Each row has a hidden stage along a path, written after it and counted from one end. A new block has a new path.
[  64   54  -29 -175   59 -123   85  -31  -20  159 -101  -35  -43    6
   15   75   72 -245   86 -152  118   -9  122   24 -142 -105 -155   91
   73 -160   59  109  -52  -33  -98 -112    2 -150 -116  176  -13 -110
  -30   35  -50]
6
[ -58  -23  -65   60   -4  -11  -31   52  -10   98  -69   -8    9   59
  -41  -31 -160   90  -28  102   70   95  -47   28  -76   47   55   25
  -46   75   -7 -122   46   45   11  -34  -42  -76  151 -107  -79   71
  -87    3  -17]
30
[  12   61  -86   49   95  -63  -54   58  -90  156 -114   -3  -18    5
    1   47  -82  179  -26  -10   64   89  -29   27 -113  -71   27  -44
   78   25   74   12   35  -65   24  -56   58  -49   69    1  -94   39
   -5   77    5]
5
[   7   82   62 -159   55  -27  -62   43  208   96  -46 -135  -77  -25
   37 -159  107   72   49  -78  -28 -167  162   17  -50   40  235  -15
   44   -9   37 -135  -16  -36  136   10  -34   80   28  125   71   42
  194  -49  -10]
29
[ -25  -25  -40  -98   29  -49    5   12   95   90  -21  -48  -32   -2
  -26  -19   -8 -120  -15  -63   40    1  100   37 -144   -3   14   85
  -42  -35  -24   -6   44   11    3  -51   12  -74  -25   -9  -65  -18
    9   19  -50]
36
[ 103  -77   81  -46 -154  171    6    4   13   -1  -10   73  -24  219
  119   -4   -6   57   65  192  -48 -103  133  -55  -59  -72    5  -92
  -39 -105   73  -41  -69   86   50 -178   39   41   66   42   59  -59
  117 -209 -204]
21
[-115   -7  -58  -19  -24  -16  -69   79  -17  -79   60   -3  -99  -16
   15  103  -12  -98  -47   43   97   71  119  128   16  -95 -131  -17
   16  -26   77   -1  100   28  -34   83  -29 -112 -104   54  -83  -28
   96  -39    2]
15
[  97   18 -117   27   20  166  -32  -10   -5  124    9   27   -9   54
   44  102   50   76  101  -11   42 -101  -62   32    5 -176   36 -155
  118 -117   37  -40  -37   20  -80  -89   44   14   -7   41  -23  -93
  154  -12  -43]
6
[ -61  -45  -99   97  -46  -32  -18   64  -51  102  -69   -9    3   81
  -45  -17 -214   85  -40  132   98  148  -78   25  -75   40   43   17
  -40   77   14 -100   50   48  -26  -49  -42 -111  142 -124  -99   68
 -115    9   14]
26
[ -12   50 -128  132   92  -63  -36   70 -122  155  -92   14   18   20
  -29   71 -151  161  -55   99  105  168  -68   34 -120  -26  -33  -25
   59   66   74  -49   53  -16  -36  -24   21 -104   95  -80 -128   48
 -106   77   45]
9
[  20  101   -2   11  151    9  -42    7 -102   78 -159   50   21    9
   31   72    0  193   55  -46   39  -39  -40   54  -32  -72  -75  -33
   46   15   40  -39    1  -47   69  -35   -4  -28  142   86   -8   23
   -8   -1 -129]
5
[-19  62 -90  51 112 -90 -34  61  23 138 -70 -44  -2 -24  -9  34 -52 106
 -27   9  85   2   8  80 -66  11 -19   5  57  29  64 -73  52 -38   4  29
 -38 -39  69  16 -65  46  -2  30  31]
14
[ 239  -98  148  -66 -264  185  -20   28   20   79   89  132  -48  301
  211   99   57   50  -15  509 -107  -73  364 -202 -243 -152  -75 -211
   28 -226  212  -14 -106  125   27 -239  154  159   31   13   24  -61
  223 -257 -192]
6
[  27   76    8 -170  110 -133   63   -7  -90  160 -167   -9  -53   24
   12   46   36 -128   55 -187   89   54  129   19 -156  -86  -96  100
   81  -77   62  155  -42  -70  -12 -122   48 -157  -91  184  -33  -67
  -75   56  -78]
4
[ -82 -181  -76 -178 -308  -98    0   36  -20 -248  234 -263 -127  127
  203  -14 -108 -272 -171  403   -6  131  162 -114 -493   75  -30 -125
  -36  289  300  -50  188  174  -27  301  177 -186 -193  -54 -241  -81
 -196   29   67]
22
[  51  160   33 -110  169 -123  -63   56  174  149  -89 -133  -53  -89
   54  -80  141  148   30 -110   -4 -194  169   53  -69   16  118  -21
  111  -34  103  -93   -5 -118  132   39  -28   98   25  187   66   50
  205  -14   18]
13
[ -82  139  -43  142  361   85 -127   84   42  272 -219  304  -25 -111
 -172  214   82  255   95 -494  136 -150   23  366  506 -250 -130  125
   84 -347 -230  152  -14 -200   61 -261 -172   91  113  182   64   68
  395  -66 -176]
5
[  65   23 -115    7   66  106  -24    7  -31   84  -10  -15  -37   23
    6   41   17   62   55 -125   40  -22  -59   23  -46 -142   87 -100
   79  -29   18   15    2  -15  -31  -76   91  -45  -58   21  -53 -114
  104   38  -29]
0
[ 162  -63  102  -54 -235  142   14    6   28   -4   42   37  -22  219
  145    1   10   -8   62  379  -34  -75  185 -129 -132  -72  -42 -142
  -35 -151  144 -135  -94  134  -11 -159   13   47   67   14   85  -64
  135 -241 -143]
18
[ 145 -101    4  -66 -163  187   -3  -28   69   97   33   26   -8  166
   81  -12    8   21   48  188  -75  -69   78 -118 -188 -113  134 -136
  -24 -133   26  -55  -58   91   -6 -214  116   65   39  -70   -9  -55
  146  -95 -139]
39
[  18   90   45  -28   82  -75    8  -15 -110  -25 -207   -7   42    8
   49  -11  -45  113   87  -15   54  -33  -66   45  -63    0 -142   36
  -61   30   56  -91   -3  -30   76  -34  -74 -100  186   95   61   23
  -92  -55 -162]
15
[  20 -110 -140  103   55  -33  -69    1  213    9   38  -53   76  -60
   15   44  -75  136  -93   13  -22 -222  -89  109 -145   47  -88   21
 -182   24  -53 -108  183  -18   85   40    2  109  222 -166 -109   51
   89   -5 -132]
36
[ -77  -41 -123  -77 -111  -67  -64   52  -23 -112  189 -138 -111  -26
   89  142   -1 -213 -107  235   90  107  115   11 -238  -80 -146 -124
   63   85  202  -59  152   97 -109  251   66 -137 -170   -5 -196  -68
   -3   61  109]
5
[ 173  -32  131  -78 -238  164  -41    2  -46   64   14  117  -48  219
  163  120   55   43   71  417  -33  -58  213 -149 -114 -192  -92 -216
   49 -227  162  -83 -119  116  -16 -186   36  103  105   64   58  -19
  205 -209 -165]
3
[-150  130 -419  122  355   64  -21   31   67   -2   38 -234  -35 -285
 -217 -102    5  -56  118 -671  212   18 -415  312  231  -43  279   37
  105  160 -161  -95  132  -84 -160  180  -51 -282 -278  -17  -82 -218
   44  244  251]
20
[  56  142    6  -97  168 -107  -66   38  125  195  -85 -110  -51  -71
   38  -15  117  151   13  -93   10 -157  124   17 -107  -18  104  -54
  134  -10   89  -72    3 -100  104   41    3   94   56  150    4   50
  162   40   20]
1
[  90  -43 -219  164  165  -76  -54   23  214   89   64  -59   69 -105
   18  132  -11  141  -96  -78   32 -263  -66  156 -116   -9 -172    1
  -65  -38   13  -35  174  -83   20   57   26  120  112  -92 -118  -27
  150   29  -51]
7
[-132  -65  -19 -101  -89   44  -84   12  -14  -16   -3    6  -61   52
   51   83  -39  -20   -7  103   27   -4   34   60  -60  -66  -21  -52
   -2   34   22  -46   79   70   27   67  -17  -42   76   26 -112   75
    9   -2  -98]
35
[ -26   27 -167   93   18  -97  -22   34  -94  221  -92    0   14    9
  -30  144 -139   49    3  108  168  112 -115   62  -67  -67  -99  -30
   97  -32   65  -62   29    5 -135  -14  -71 -105  127  -31 -127   74
  -92   94   73]
10
[-132 -123  -62  -94 -204  -90  -62   79  -12 -189  139 -146 -133   52
  106   13 -103 -145 -140  214   35  120  137   18 -234    1  -43  -62
  -44  151  185   -4  174   82   12  190   79 -138 -125  -19 -175  -15
  -27   -2   36]
22
[-100  -74  -49 -132 -179  -95   -5   36   50 -100  136 -161  -94   44
   84   42  -38 -269  -64  261   89   47  145    0 -207   37 -112  -36
   -6   90  166 -122  103  137  -80  214  -40 -143  -84   22 -117  -25
  -74  -27   60]
22
[  36   -8 -121   77   99 -108   -9    0  174   68  -24  -69   65  -70
   15   75  -22   54   -4  -29   76 -242  -62  142  -41   45 -187   50
  -78  -41    8 -123   99  -35    4   59 -116   45  178   -4  -22   21
   61  -38  -70]
17
[  -3   17  -49  -51  -77 -216  -80   20 -166  -52 -181  -86  -67  -82
   46   10 -130  100    8  -72   78  112 -131   28 -149 -152  -78  -36
  -68  -27  102   68   87 -117   57  -60   31 -105  126   42  -48   64
   46   93  -49]
1
[  35   94 -255   84  190  100  -15  -14   18   81   18  -83   12 -128
  -77   55   52  -12  124 -270  138  -61 -240  140   77 -136   46  -70
  100  -36  -47 -101   27  -20 -155   31  -22 -117  -91   -1  -36 -162
   95  107   85]
6
[ -65 -156 -104 -180 -299  -32  -25   14   42 -139  278 -252 -105   75
  141   13  -57 -317 -147  466    1  150  142 -153 -496   32   37 -169
    0  210  233 -157  155  222 -109  283  149 -149 -170 -139 -253  -55
 -137   75  129]
37
[   3  128   64 -129   76  -83  -52   68  151   13  -53 -172  -86  -63
   30 -186   89   69   37  -78   -1  -94  153   22  -54   57  196  -10
   30   35   85 -155    0  -52  132   51  -42   10  -18  131   95   11
  168  -56   35]
22
[-137   90 -409   73  299   62   -1  -21  105   59   21 -235    6 -265
 -222  -94   -9 -123  148 -603  212  -21 -454  266  168  -19  259   62
   60  132 -209 -155  109  -33 -190  158  -93 -263 -166  -66  -90 -176
  -25  262  212]
31
[-148  -20  -23    0   86   68  -96   78   86   47  -38  127  -80  -27
  -95   62   -1    0   -2 -219   72  -26  108  222  219 -109  -28  108
  -46 -145 -142   62   66  -35   54 -105  -83  -18   -2   45  -26   28
  221  -70 -121]
32
[  -7   28   44 -193  -45 -118   91    0  -16   25 -107  -98  -68   40
  -18 -124  -24 -265   85  -87  104  104  115  -19 -131   16   -5  138
  -51  -47   33  -10  -54   28  -40 -106  -49 -227  -88   98   50  -85
  -94  -33  -32]
26
[-105 -155  -72 -205 -259  -50  -45  -24  -21  -89  136 -174  -79   94
  173   92  -67 -181 -102  371  -14   47   69  -92 -425   -6  -23 -156
   20  197  200  -71  149  157  -32  251  115  -93  -15  -32 -254   47
 -163   92   -5]
38
[  44  -65  -19  -78 -142  141  -26  -21   43  101  -18    6  -25  128
   54   -8  -17   12   95  109    3  -74   -6  -34  -57  -93  119  -99
   12  -98    4  -90  -51   83  -24 -129    0   21   93   -2   -4   -1
   93  -60  -97]
33
[  82   -8  -48   14  -12   89  -12   25  -14   63  -35    6  -19   99
   60   -8  -23  109   42   22    2  -36   18    3  -71  -81   66  -82
   32  -46   68   -7  -18    1   16 -124   75  -13   -2   22   -6  -65
   89  -60  -76]
15
[ -63  -61 -164  136  -36  -78    7   41  -97  142 -117  -18   39   76
  -61    7 -282   93  -32  101  136  172 -195   39  -99   49    6   42
  -50  101    2  -81   63   36  -64  -57  -54 -155  196 -154 -135   82
 -215   66   21]
25
[ -77  -47 -116  -71 -127  -30  -51   60  -26 -141  207 -144 -107   10
  103  105   -9 -209 -106  273   71  118  130    0 -248  -51 -106 -134
   62  119  219  -76  143  120 -103  254   82 -153 -201  -15 -188  -87
  -28   34  111]
11
[ -41   36   58 -230   -6  -73   44  -36  -36  149 -151  -10  -50   37
  -11   13   29 -192   86  -52   70   60  121  -13 -132  -64  -17   81
   35  -93   -5   20  -59   22  -29 -108  -41 -144   -3  131  -12   21
  -68   25  -91]
39
[ -66  -32  -16  -38 -158 -212  -84   39  -95 -158 -168 -120  -62  -61
   45 -105 -192  102    8  -19   63   89 -141   62  -88  -47  -27   14
 -179   20   74  -27  111  -78  106  -35  -49 -110  183    2    5  108
   38    6  -69]
24
[ -64  -47 -148  167  -16   -3   -7   45  -90  123  -84   32   44   90
  -52   59 -239  114  -20  134  132  125 -167   65  -21   27  -38    7
  -26   76   -3 -110   53   58  -69  -37  -77 -123  192 -132 -114   66
 -161   12   -5]
22
[ -35   28 -161   11  128  120  -26   -6   75   97  -14  -57    2  -58
  -88  -39    4    7   85 -214   67  -34 -150   99   33  -51  178   -8
   25   11 -112 -108   28   13  -54  -23  -15  -82  -17  -49  -45  -64
   55   74   11]
36
[  39   64  -21 -156   56 -151  100   -8    7   95  -85  -87  -43  -10
   -4  -11   44 -266   70 -129  124   29  130   28 -144  -25 -122  127
   27 -103   67   42  -38  -17  -89  -73  -30 -195 -137  143   17 -117
  -63    4  -10]
14
[ -11    7  -32  -39    0   23  -29   49   73  121  -39  -65  -44   58
   -7 -101  -45   65   13    8   22    7   46    2  -74   23  199  -15
   24   32   16  -92   -2   18   41  -54    6  -24   35  -12  -25   18
   40  -11    7]
29
[  15  -50  -80  -23   14  -61   15    0  164   49   -4  -89   13  -13
  -11  -38  -38  -73    6  -49   55 -124   -3   68  -98   53  -36   83
 -107  -25  -26  -95   62   15    0  -15  -57  -29   77  -39  -22  -25
   21  -31  -58]
29
[ -77  -11  -90   -2  -39  -25  -54   79   34  -54   95  -50  -94  -32
    0   65  -14 -127  -43   53  106   66  104  103   -9  -75  -87  -22
   11  -39   77  -44   92   38  -71   75  -32 -111 -125   12  -72  -54
  115  -32   59]
16
[-122  -42   -5  -78  -79   25  -74   39   25  -76   43  -26  -67   19
   22   27  -32  -78  -26  123   43   34   78   54  -57  -26  -34  -19
  -48   39   25 -107   87   86   16   88  -40  -75   29  -11  -76   31
   28  -38  -53]
33
[  34  140   56 -113  112  -71  -72   71  177   94  -42 -129  -77  -57
   59 -101  140  125   23  -46  -15 -165  206   37  -47   16  151  -49
  101  -22  112 -121   -6  -75  130   48  -25   90  -10  170   75   33
  232  -57   26]
16

Each row has a hidden stage along a path, written after it and counted from one end. A new block has a new path.
[ -29   11  -29  -17   84  -68  -18  128 -147  -22   69  104   86  -22
   -5  -21  -29  237   54 -106  108   98  131 -116  -27  -58   26  125
 -104   19  167  110 -124   80   33  -63  117   -9  142    3  125  111
 -170  -54    0]
28
[  -2   -4  -94  -15   -5   25  -47 -115  -41   41   34 -117   13   57
  179   75 -140 -131   61  -59   67   37  -89   16 -154   94  107  -88
   36  -67 -150  -16   74   20  -27  113   -4   41 -227    8  -25 -255
  -38  101  130]
6
[-109 -127 -159  -47   40  -59    1  -54    4   -9   67 -187  -15   26
  125  117 -116 -148  111  -27  125  104 -159   72 -212   98  155  -61
   27  -70 -134 -152    5   85  -78   89   20   17 -289   94  -83 -259
   13   30  177]
15
[-154  -70   66   -9   44 -108  -61 -133   59 -100  -53  -33  -68   33
  102   29  -44  -79    5   82   -2   74  -87  -39  -22  -10  -40  -51
  -13  -10   68   67  -59   50  -11    3   54  -19   56  -29 -109   30
  -61  -95   10]
21
[ 151   74 -116   70  162   17 -129  131 -123   19   79   55  202  -33
  -50 -194  -50  246   38 -285  102  143   69 -237   98  -62   99  164
  -87 -217  192   64 -231  149   40   29  106  100   49  -36  189  188
 -126   76    1]
29
[ 113  196  115  183   13  -82 -251 -296   62   16  -51   21  139   25
   31   12    3 -266  -22  150  -96  -96 -242   50   70  -69   75  -56
   48  -25  141    2  191 -179  -30   58   38  -69  156   41   66  190
  217    5  -65]
24
[ 116  339  109  311   59  -99 -274 -386  163   38  -10   12  162  -24
    9   11   49 -366  -55  181 -147 -129 -297   45  103 -135  125  -72
   87  -23  148  -36  213 -177 -161   69   26  -43   15   14   95  198
  332   49  -84]
13
[ -89  -20   95  -39   48 -200 -124  -68 -118 -109  -77   54  106  132
   81  -75 -148   44   31  -58  -73  -42  -86 -157   42  -96   24  -44
  -27   -7   61   87  -51   83  108    2   95    7  163  -65  -50  -25
  -69 -101    9]
25
[ 112   27  110 -307   86   99 -238 -132 -179  -55 -205  145  -45 -116
  100  -44  105  129  176   -7 -143   -6  157   50  -15 -103  197   77
 -144 -152  416   -2 -195  118   45 -262  106 -104  120  287  101  185
  -91 -139  229]
31
[ 139  102   36   96    3    2 -231 -162  -20   27  -33  -19  166   83
   22  -44  -40 -221   19   47  -35  -39 -221   31   -3   14  159  -11
   28  -76  124  -18  125 -110  -16   71   36   -8  142   73   70  104
  139    3   34]
27
[-182   10  -58   73   62 -383   16   99  -22 -121    0  100  190   33
   25  -27 -170  277  -46 -200  115  -43  -50 -165  177 -206  -28   10
  -37    7  -34   19 -119  137  120  100  133    6  -36 -213   41   -6
  -39  -42  -85]
15
[ -15 -253   24 -176 -111  -74  -99  -16   82  -59  -89  -51 -124   75
  135   16  -99   31   62  129  119    6    1  160   20  289 -280  -17
  -18 -105  132  124   45 -104  247   96    4  -43  395   47  -87   70
 -258 -242    5]
34
[ -88   94  -32   85   52 -249  -17    9  -74  -66   61  109   66   10
   49  -21 -105  235  -27 -155   68  -13   55 -212   90 -158  -80   17
  -51  -12   59   83  -76   82   53   -6   66  -16   34 -135   22    0
 -109  -23  -97]
19
[ 177  124   39 -105  213  205 -260  -46 -171   24  -72  127   58  -44
   24 -254   71   99  145 -122 -179  127  166 -194  -27  -85  247  166
 -118 -237  408  106 -290  214  -79 -209   97  100  126  202  172  191
 -142  -54  147]
35
[-179  -25   48   70 -131    2    8   25  128 -150   51  -18  -32   49
   44   97   40  -46   16   38  110   36   45  -33 -104   69  -18   -6
  -44  191  206   83  -87   -8 -192    5  -40  -94    7 -194  -93  -18
 -147  -65  157]
8
[ 250   93 -123   82  158  124 -172   43  -67   40  126  -13  111 -134
  -48 -136   28  159   94 -228  113  180  112 -169   55   23   56  147
  -87 -275  286   19 -221   86  -17    6   44   36    6   28  174  247
 -122  124   49]
30
[ -41   28    1   25  106   25  -51 -196 -147  -38   86  -85 -145   49
  125    2 -119 -235   24  -39  -42  190  -46 -217 -217  -13   86 -122
  -28 -112   14   42  -57   99 -122  -80  -43   31  -79   32 -175 -164
  -31   28   63]
20
[ -29   -9  -78   14   49  -17  -29 -139  -65  -32   59 -113  -83   10
  125   54 -132 -191    8  -76   67  138  -96  -84 -143   18   93 -122
  -12 -138  -49  -44  -31   66  -70   32  -35   14 -187    3 -122 -162
   25   60   92]
12
[ 168  201   69 -235   32   90 -296 -287  -35  -50 -319  194  -78 -164
  190 -108  140  216   26 -142 -179 -123  118  -17  226 -241  170   42
 -109 -328  382  -34 -232  161   39 -216   61  -72 -120  164   96  197
  -32  -16  171]
10
[ -84   53  -97   88  -38 -209   26  133  -14  -31  -47  111  242   76
   86  -28 -199  242 -114 -245  175  -58  -43  -97  172 -134   33    9
  -15   -4 -142   80  -36   60  139  214   98   57  -96 -274  132  -51
  -42   73  -62]
4
[ -80   34  -48   87   38 -231  -72  -12   23  -92  -14   31  128   45
   43  -59 -118  110  -35 -155   62  -18 -102 -147  131 -127   13  -10
  -13  -82   33   -7  -97   95   44   89   64   16  -41 -146   -6    8
   -5   -8  -28]
17
[ 124   34  -24   33  356   53 -218   99  -28  -54  -36   70  251 -201
 -108 -249   56  229  167 -236  -37  238  123 -212  160 -168  218  202
 -129 -276  382   17 -495  299  -25  -26  191   89  -45   14  261  412
  -59   58  104]
35
[  28  314   62  270   41  -58 -156 -231  144   84  -20   90  177  -25
    0   44   90 -238 -104  188  -51  -80 -225  108   60 -153  182   33
   52   81  107   23  206 -153 -182   43   92  -13   20   39  202  211
  278   19 -102]
11
[ -67  -98  -30  -19   -1  -43  -57 -111    0  -70  -40  -90  -57   56
  114   31 -108 -154  -12  -18   74  110 -147  -25  -71   35   50  -91
   -9 -117   -8  -25  -36   31    5   60   -4   -9  -39   -5 -129  -54
   11  -13   67]
21
[ -13   48  -81   16  -44   73    3  -97  -35   46   13  -46  -47   58
  189   64 -144 -136  -47  -64   91   71  -40  -14 -133   55   85  -94
    9  -62 -143   62   66    1  -41  102  -37   50 -185  -59  -22 -214
  -40   95   71]
3
[  28   90    2  101  -94  -52 -145 -162  119   -1 -108  -10  122   83
  103   12  -66 -183  -91   29   35  -95 -243   93   83   -5   99  -64
   55  -54   -7  -11  138 -106   -2  165   14    0  -20  -66   35   26
  142   25   16]
8
[ -17   98  -51  120   37  -27  -86  -10  103  -12  -69   25  188   37
   84  -96  -92   56  -75 -162   55   10  -87 -100  146  -82  107   19
   13  -93  -31   73 -105   96   -8  186   76  108 -171 -208  112   27
  -14  107   17]
3
[-199 -191   18 -103 -125 -134  -33  -87  238 -100 -178  -30 -151   84
  170   37  -27   29  -87  139  112  -12 -130  142  104  116 -203  -14
   17  -56   38   85    5  -23  117   95   40  -15  161  -40 -137   59
 -153 -208  -38]
19
[-170 -103   31   89 -338   63    8   85  226 -208   10  -78    6  154
   54  131    2 -155  -13   21  204  -29  -36   56 -116  196   -5  -64
  -16  240  195   33  -31 -114 -204  140 -143 -144    5 -324 -166  -95
 -123  -47  268]
4
[ 109  214  163  189  140  -51 -232 -221    5   32   41   48  197  -89
  -72   67   82 -267   92  242 -108  -17 -135  101  -28  -84  146   15
   -3  101  265   19  146 -174 -108  -26  111 -108  207  126  189  316
  229  -29  -26]
30
[ -96  159  153  156  127  -91 -181 -228  102  -29  -77   51  142   28
    9  -24   65 -214   -2  191 -162  -16 -208   -9   17 -165  180   20
   29   91  152   53   29    1 -163  -26  135    8   69   36   74  180
  165  -64  -23]
21
[ -10 -308  -32 -122  101  -19  -22  -25 -156 -113   18 -187  -81  -40
   71  106 -239 -301  134  -19  142  308  -82   32 -227  149   66 -198
  -79 -189   -9  -83 -120   31  117   96  -27  -71    6   58 -168  -39
   48  -18  165]
35
[  46 -155  -82 -174  207   83  -74  -79 -349   60  228 -232  -62   61
  130   60 -219 -253  362  -12  -47  218   35  -78 -513  239  174  -96
  -15  -83  -79  -39   15  120  -45  -68    2   59  -87  294  -99 -418
 -160    2  269]
34
[ -21 -106  -50  -50  -35   27  -88 -100  -55  -29  -78  -99  -26  159
  135  -36 -150 -220  -39  -40   52  102 -220  -29 -105   75  142  -83
    9 -159  -56  -17   14   28   17   80  -10   60   10   41 -125 -120
   26  -16   88]
23
[-146 -132  116   28 -166  -98  -48  -19   97 -197  -31  -26  -18   85
   21  117  -15 -130    8  122  113    8  -83   51  -49   86  -78  -66
  -43  156  225   40   -5 -120  -31   40  -33 -175  239 -142 -151   99
  -47 -149   97]
25
[ -76  -35  -99    6    9  -92  -16  149  -55  -13  -25   70  168   91
   25  -59  -76  185  -28 -140  146   47  -55  -61   27  -59  122  121
  -43  -16   25   41  -77   85   42   62  121   57   51  -34  111   31
  -76  -32    6]
24
[ 109   15  -94   38  174   -7 -116  142 -120   -5   77   30  198  -43
  -56 -150  -60  192   85 -226   98  156   60 -176   49  -35  107  139
  -88 -172  191   42 -228  142   39   32  115   72   60  -14  172  175
 -111   38   39]
31
[  65  144  -54   10   74  101 -128  -42  130    8 -158  106  111 -166
   83  -66  102  210  -32 -157   52   39   65    8  205 -157  163  124
  -62 -181  177   21 -234  136  -40   43  114   27 -249  -55  229  240
  -24  122   84]
4
[ -75   -2  -79    7 -114 -256   26   73  -22  -57  -68  102  140   36
  115   79 -178  225  -90 -167  207 -106  -34   21  154  -87  -57  -41
  -30    4  -99   24   44  -32  202  171   64  -60  -26 -194   66  -43
  -31   14  -49]
7
[  69  234   39  190   -3  -33 -127 -209   99   46    6   51   88  -62
   69   75   27 -114  -52   75   13  -61  -76   47   67  -67   21  -25
   22   15   83   57  136 -136  -72   72   30  -55  -29  -54  124  132
  106   80  -57]
7
[  70  250   42  193   -7  -11 -156 -224   87   72  -29   50  130   17
   78   23    4 -187  -77   85  -35  -82 -160   47   47  -70  106  -23
   50   12   39   60  180 -130  -92   86   40    5  -11  -25  132   84
  150   67  -53]
7
[  -1   -3  -49   36  -68  -17  -20 -131   57  -22  -27  -70  -44  -11
  176  110 -152 -124  -55  -54  137   44  -69   38   -4   57  -38 -153
    9 -101 -109   22   47  -53   56  179  -48  -35 -167 -145  -56  -96
    1  102   40]
3
[ -25  -18   -3   54 -135  -25 -100  -73   64 -101   11  -45  -29  102
   72   15  -34  -86   -2  -21   81   -9  -76  -52  -38   82  -28  -39
  -10  -18  165    8   -1  -54  -63   36  -72  -73   85  -89 -124  -28
  -72  -45   92]
21
[ -7  23 -10  21 -62 -24 -82 -70  -3 -15 -22  27  -2  61  82  17 -24 -26
 -27  11  71   9 -64  -1 -25  17  18  14 -21 -29 104  46  45 -53  -6   8
  13 -35 114  17  -3  36 -38 -46   8]
23
[ -92  -90   40    6 -123   22  -64   35   17 -136   37  -41   -3  119
   24   32    1  -72   66   19   86   45  -14  -47 -141  116   27   10
  -48  112  237   44  -64  -21 -117  -17  -37  -85  155  -78 -112  -13
 -141 -101  174]
25
[ -19 -243  -73 -199 -228    2  -46   47   83   20 -121  -36 -120  175
  171   12  -83   67  -55  104  217  -28  -83  233    1  320 -202   54
    7  -95   25  120  154 -143  235  124    9   19  379   92  -51   -2
 -260 -233  -12]
29
[  68  283  109  253  -70  -60 -171 -290  174   57  -97   71  162   15
   83   81   -9 -293 -141  181  -39 -152 -243  149  121  -92   74  -91
   78   64   14   64  282 -248  -54  167   27  -54   37  -94  138  157
  268   61 -104]
4
[  80  -58 -107  -33  -44 -160  -33  140 -137  -38   44   59  124  -35
   12   49 -127  248   38 -184  247   11   57    4   66   11  -59   37
  -90  -81   97  -15  -23  -49  210   81   50 -106  138  -40  100   95
  -88   -8   -2]
29
[ 150  284  109  245   27  -57 -286 -358   82   49  -44   27  146   36
   31  -24   19 -323  -53  148 -142 -112 -277   16   84 -100  110  -59
   70  -58  144    1  219 -185  -86   52   21  -39  121   46   77  184
  269   37  -91]
22
[  -1  180   11  150  -40  -99 -114 -178  105   13  -18   56   44   10
   58   42   17 -119  -85   90   17  -76 -147   54   55  -72   39  -10
   25   -1  104   11  136 -108  -82   30   20  -40   45    3   53   92
  120  -34  -63]
14
[ 177  243  -91   -4   54  185 -164  -70   40   82 -140  157   70 -131
  116 -140  107  258  -66 -225   20   15  119  -68  197 -155  174  161
  -68 -267  203   64 -194  132  -41  -26   80   77 -198   14  258  198
  -76  141   53]
5
[  94  171 -118  168  183  102 -106   31  136   18  -41   60  197 -190
    1 -137   67  211  -61 -269  111  166   43 -146  239 -179  168  150
  -59 -241  144   35 -328  194  -84  118  124  106 -318 -164  261  304
   -4  230   16]
5
[  15 -112  -44  -68    0 -188  -70  137 -146  -81  -19   42  185   46
    6  -14 -172  149   65 -147  146    5  -31  -15   46   -4   33   12
  -74  -59   80  -12  -60   15  202   94   89  -51  170  -40   66   54
  -49  -73   48]
31
[ 160   52   45 -457    3  174 -261  -85 -212   -3 -362  260  -56  -86
  172 -126  156  352  110 -111 -135  -92  201   97   82 -158  280  184
 -171 -256  440   -8 -226  176  116 -321  140  -61  111  382  188  187
 -157 -165  253]
29
